Here is a tiny trained network, its code and every weight. The questions are about switching its units off for an input and a class, where a switched-off unit gives its printed mean instead of its output.

import numpy as np


def w(rows, s, z=0):
    codes = np.array(rows[::2]) - 128.0
    scale = np.full(codes.shape[1], s)
    scale[-1] = z or s
    return codes * scale


def norm(h):
    return h / np.sqrt((h * h).mean(-1, keepdims=True) + 1e-5)


def f(y):
    return np.maximum(y, 0)


def log_softmax(a):
    a = a - a.max(-1, keepdims=True)
    return a - np.log(np.exp(a).sum(-1, keepdims=True))


def net(x, mask):
    res = np.array(x, float).reshape(1, 8) / 4 @ E
    u = 0
    for l in range(2):
        y = f(norm(res) @ A[l][:, :-1].T + A[l][:, -1])
        res = res + np.where(mask[u : u + 10], y, B[l][:, -1]) @ B[l][:, :-1]
        u += 10
    return log_softmax(norm(res)[-1] @ U[:, :-1].T + U[:, -1])


A, B = {}, {}
E = w([
[126,128,128,129,126],'x0',
[130,130,127,128,130],'x1',
[125,124,127,128,124],'x2',
[132,133,131,129,132],'x3',
[130,128,127,127,130],'x4',
[222,108,42,204,110],'x5',
[59,143,54,154,210],'x6',
[127,254,29,110,76],'x7',
],0.0084)
A[0] = w([
[125,169,88,102,160,66],'0.n1',
[190,94,194,109,85,165],'0.n2',
[67,99,102,192,212,110],'0.n3',
[62,158,127,41,85,62],'0.n4',
[170,57,124,175,160,91],'0.n5',
[138,183,132,108,2,101],'0.n6',
[139,171,128,76,77,1],'0.n7',
[158,69,164,97,113,57],'0.n8',
[60,95,236,83,185,131],'0.n9',
[93,167,178,76,89,10],'0.n10',
],0.0094,0.0031)
B[0] = w([
[77,110,159,161,95,161],'0.n1',
[47,174,110,172,94,215],'0.n2',
[186,79,144,83,180,200],'0.n3',
[123,159,212,156,179,198],'0.n4',
[156,142,200,163,171,184],'0.n5',
[186,106,146,74,170,215],'0.n6',
[173,145,170,111,168,164],'0.n7',
[94,149,150,190,80,173],'0.n8',
[119,134,2,17,86,255],'0.n9',
[170,148,194,97,157,177],'0.n10',
],0.0085,0.0073)
A[1] = w([
[171,179,67,129,127,99],'1.n1',
[11,166,150,100,73,100],'1.n2',
[176,121,96,85,67,42],'1.n3',
[150,61,134,160,102,97],'1.n4',
[128,100,173,197,89,30],'1.n5',
[103,149,91,217,99,163],'1.n6',
[56,148,131,88,198,102],'1.n7',
[179,150,123,126,116,3],'1.n8',
[51,176,129,106,147,68],'1.n9',
[114,112,57,121,134,92],'1.n10',
],0.012,0.0046)
B[1] = w([
[93,46,136,84,99,192],'1.n1',
[255,43,106,187,93,248],'1.n2',
[144,40,157,191,74,165],'1.n3',
[119,174,133,175,129,173],'1.n4',
[61,218,61,155,156,178],'1.n5',
[47,166,159,68,146,188],'1.n6',
[72,206,107,199,80,254],'1.n7',
[113,85,151,172,96,148],'1.n8',
[129,74,160,219,137,207],'1.n9',
[108,159,156,49,156,170],'1.n10',
],0.0092,0.0057)
U = w([
[209,33,140,115,1,160],'0',
[71,188,141,240,97,177],'1',
[45,104,54,10,150,181],'2',
[219,54,116,186,243,3],'3',
[196,219,227,29,128,48],'4',
],0.015,0.0035)

Each question gives the input, the list of numbers given to net, and the class t.
The units are the neurons (one row each of A and B). Each row of codes is followed by its name. A weight is (code - 128) times the scale printed after its matrix; where a second scale follows, it is the last column's (A, B and U).
mask holds one flag per neuron, layer by layer. A switched-off neuron (its flag False) gives its mean, the last column of its row in B, instead of its output. The means were averaged over made-up inputs and are rounded, as every weight is.
A unit's drop is (log p(t) with every unit on - log p(t) with that unit switched off) / (log p(t) with every unit on - log p(t) with every unit switched off).
The circuit of an input: a set's keep is (log p(t) with only the set's units on - log p(t) with every unit switched off) / (log p(t) with every unit on - log p(t) with every unit switched off). Starting from the 12 units with the biggest drops (on a tie, the unit counted first), units are removed one at a time, each time the one whose removal leaves the highest keep (on an exact tie, the one counted first), for as long as the keep stays at least 0.8.
units of the circuit, in order: the units of the circuit, biggest drop first
top k neurons: the k neurons with the biggest drops, biggest first
k most important neurons of layer l: the k neurons of layer l with the biggest drops, biggest first
drop of u: that unit's drop, to one decimal
input [2,-3,0,0,-7,8,-8,0], class 1: top 3 neurons => [0.n9, 0.n2, 1.n5]
input [8,6,-2,-3,1,0,-6,2], class 4: units of the circuit, in order => [1.n2]
input [-8,-6,-8,3,2,0,0,6], class 4: top 4 neurons => [1.n2, 0.n2, 0.n9, 0.n6]
input [-7,6,-8,8,-2,7,0,5], class 0: top 2 neurons => [0.n2, 1.n3]
input [1,-7,-8,3,-4,1,5,5], class 2: top 2 neurons => [0.n2, 1.n1]
input [2,8,4,-2,-1,1,-5,-1], class 1: top 2 neurons => [0.n9, 1.n5]
input [0,5,1,5,7,8,2,8], class 2: top 3 neurons => [1.n6, 1.n2, 1.n1]
input [-5,-6,-1,-7,-1,5,-8,0], class 1: 2 most important neurons of layer 1 => [1.n5, 1.n2]
input [-2,7,4,6,0,-1,-1,6], class 4: 2 most important neurons of layer 0 => [0.n9, 0.n6]
input [5,-3,3,-8,6,-1,5,-4], class 2: drop of 0.n9 => 0.3
input [0,8,0,3,-5,-3,-3,-1], class 0: drop of 1.n2 => 0.2
input [-6,-3,6,0,-6,0,-2,1], class 4: drop of 0.n6 => 0.7
